Below are the code and all the weights of a small trained network. Each question names an input and a class and asks about switching units off, where a switched-off unit gives its printed mean instead of its output.

import numpy as np


def w(rows, s, z=0):
    codes = np.array(rows[::2]) - 128.0
    scale = np.full(codes.shape[1], s)
    scale[-1] = z or s
    return codes * scale


def f(y):
    return np.maximum(y, 0)


def log_softmax(a):
    a = a - a.max(-1, keepdims=True)
    return a - np.log(np.exp(a).sum(-1, keepdims=True))


def net(x, mask):
    res = np.array(x, float).reshape(1, 3) / 4 @ E
    y = f(res @ A[0][:, :-1].T + A[0][:, -1])
    res = res + np.where(mask, y, B[0][:, -1]) @ B[0][:, :-1]
    return log_softmax(res[-1] @ U[:, :-1].T + U[:, -1])


A, B = {}, {}
E = w([
[204,113,134,159,179,65,124,203,148,99,57,133],'x0',
[245,71,242,115,92,105,183,193,88,218,169,113],'x1',
[125,79,100,221,123,254,166,140,185,151,154,118],'x2',
],0.0075)
A[0] = w([
[66,131,144,97,106,185,135,81,105,155,181,118,138],'n1',
[74,125,112,144,112,187,126,117,134,130,116,117,82],'n2',
[151,149,134,126,142,95,154,120,146,150,122,173,33],'n3',
[74,119,134,119,105,252,133,90,122,151,185,126,253],'n4',
[46,155,66,121,145,86,105,106,137,82,81,125,210],'n5',
[109,127,74,185,130,203,126,141,151,114,113,134,184],'n6',
[187,95,182,148,115,187,135,164,122,155,138,124,122],'n7',
[51,154,101,81,131,63,107,98,112,101,109,128,138],'n8',
[97,135,119,130,117,118,116,130,126,114,119,126,132],'n9',
[199,122,198,86,112,14,128,158,97,148,127,120,139],'n10',
],0.017,0.0024)
B[0] = w([
[164,124,125,108,96,138,112,79,133,96,211,187,210],'n1',
[152,164,131,86,221,130,121,116,89,109,155,112,193],'n2',
[127,108,154,156,132,150,135,103,113,111,136,109,144],'n3',
[72,199,106,128,239,140,164,82,79,181,197,123,249],'n4',
[122,170,121,115,72,132,131,100,212,116,141,252,255],'n5',
[186,49,194,133,182,159,112,141,179,109,108,96,226],'n6',
[153,134,21,191,74,92,154,145,153,147,168,133,213],'n7',
[125,178,13,191,131,110,177,146,92,187,126,117,220],'n8',
[144,139,98,125,147,108,144,147,111,134,131,150,158],'n9',
[124,98,228,47,163,178,90,71,100,102,198,170,248],'n10',
],0.018,0.017)
U = w([
[138,150,109,131,134,136,153,74,145,137,196,168,189],'0',
[65,160,84,166,40,31,152,147,134,158,68,141,94],'1',
[153,72,106,175,95,98,139,172,155,126,118,71,182],'2',
[138,78,213,120,162,153,80,142,172,36,56,92,141],'3',
[115,106,133,152,178,137,149,132,109,163,133,2,6],'4',
[104,153,123,108,109,89,118,142,82,111,99,56,15],'5',
[110,89,204,58,127,145,57,104,64,78,138,112,107],'6',
],0.0085,0.0024)

Each question gives the input, the list of numbers given to net, and the class t.
The units are the neurons (one row each of A and B). Each row of codes is followed by its name. A weight is (code - 128) times the scale printed after its matrix; where a second scale follows, it is the last column's (A, B and U).
mask holds one flag per neuron, in row order. A switched-off neuron (its flag False) gives its mean, the last column of its row in B, instead of its output. The means were averaged over made-up inputs and are rounded, as every weight is.
A unit's drop is (log p(t) with every unit on - log p(t) with that unit switched off) / (log p(t) with every unit on - log p(t) with every unit switched off).
The circuit of an input: a set's keep is (log p(t) with only the set's units on - log p(t) with every unit switched off) / (log p(t) with every unit on - log p(t) with every unit switched off). Starting from all 10 units, units are removed one at a time, each time the one whose removal leaves the highest keep (on an exact tie, the one counted first), for as long as the keep stays at least 0.8.
units of the circuit, in order: the units of the circuit, biggest drop first
unit that matters most: the unit with the biggest drop
top k neurons: the k neurons with the biggest drops, biggest first
drop of u: that unit's drop, to one decimal
input [7,8,-2], class 6: unit that matters most -> n10
input [8,-2,7], class 3: units of the circuit, in order -> [n6, n4]
input [6,-2,8], class 3: top 3 neurons -> [n6, n8, n4]
input [5,-1,6], class 3: top 3 neurons -> [n8, n4, n6]
input [7,0,1], class 3: units of the circuit, in order -> [n4, n8]
input [8,-7,-6], class 1: units of the circuit, in order -> [n8, n4, n1]
input [4,-8,-3], class 1: top 2 neurons -> [n10, n8]
input [6,-1,7], class 3: top 3 neurons -> [n8, n6, n4]
input [0,0,4], class 4: units of the circuit, in order -> [n5, n10]
input [4,-1,0], class 3: units of the circuit, in order -> [n4, n8, n7]
input [-7,6,-5], class 6: top 3 neurons -> [n10, n5, n8]
input [-5,-4,-8], class 1: top 3 neurons -> [n8, n10, n4]
input [-4,2,-7], class 6: top 2 neurons -> [n10, n7]
input [-4,7,-4], class 6: units of the circuit, in order -> [n10]
input [2,1,7], class 4: top 2 neurons -> [n5, n1]
input [6,-6,4], class 3: top 2 neurons -> [n6, n4]
input [4,2,8], class 2: top 3 neurons -> [n7, n10, n5]
input [5,0,1], class 3: top 3 neurons -> [n4, n8, n5]
input [4,0,4], class 2: top 2 neurons -> [n10, n4]
input [5,5,1], class 6: unit that matters most -> n10
input [-2,-4,-8], class 1: top 2 neurons -> [n8, n4]
input [6,-6,-2], class 1: top 2 neurons -> [n10, n4]
input [5,1,4], class 2: drop of n4 -> 0.1
input [1,-1,2], class 3: drop of n4 -> 0.2
input [3,1,2], class 2: drop of n10 -> 0.2
input [2,-2,8], class 4: drop of n5 -> 0.2
input [8,-6,5], class 3: unit that matters most -> n6
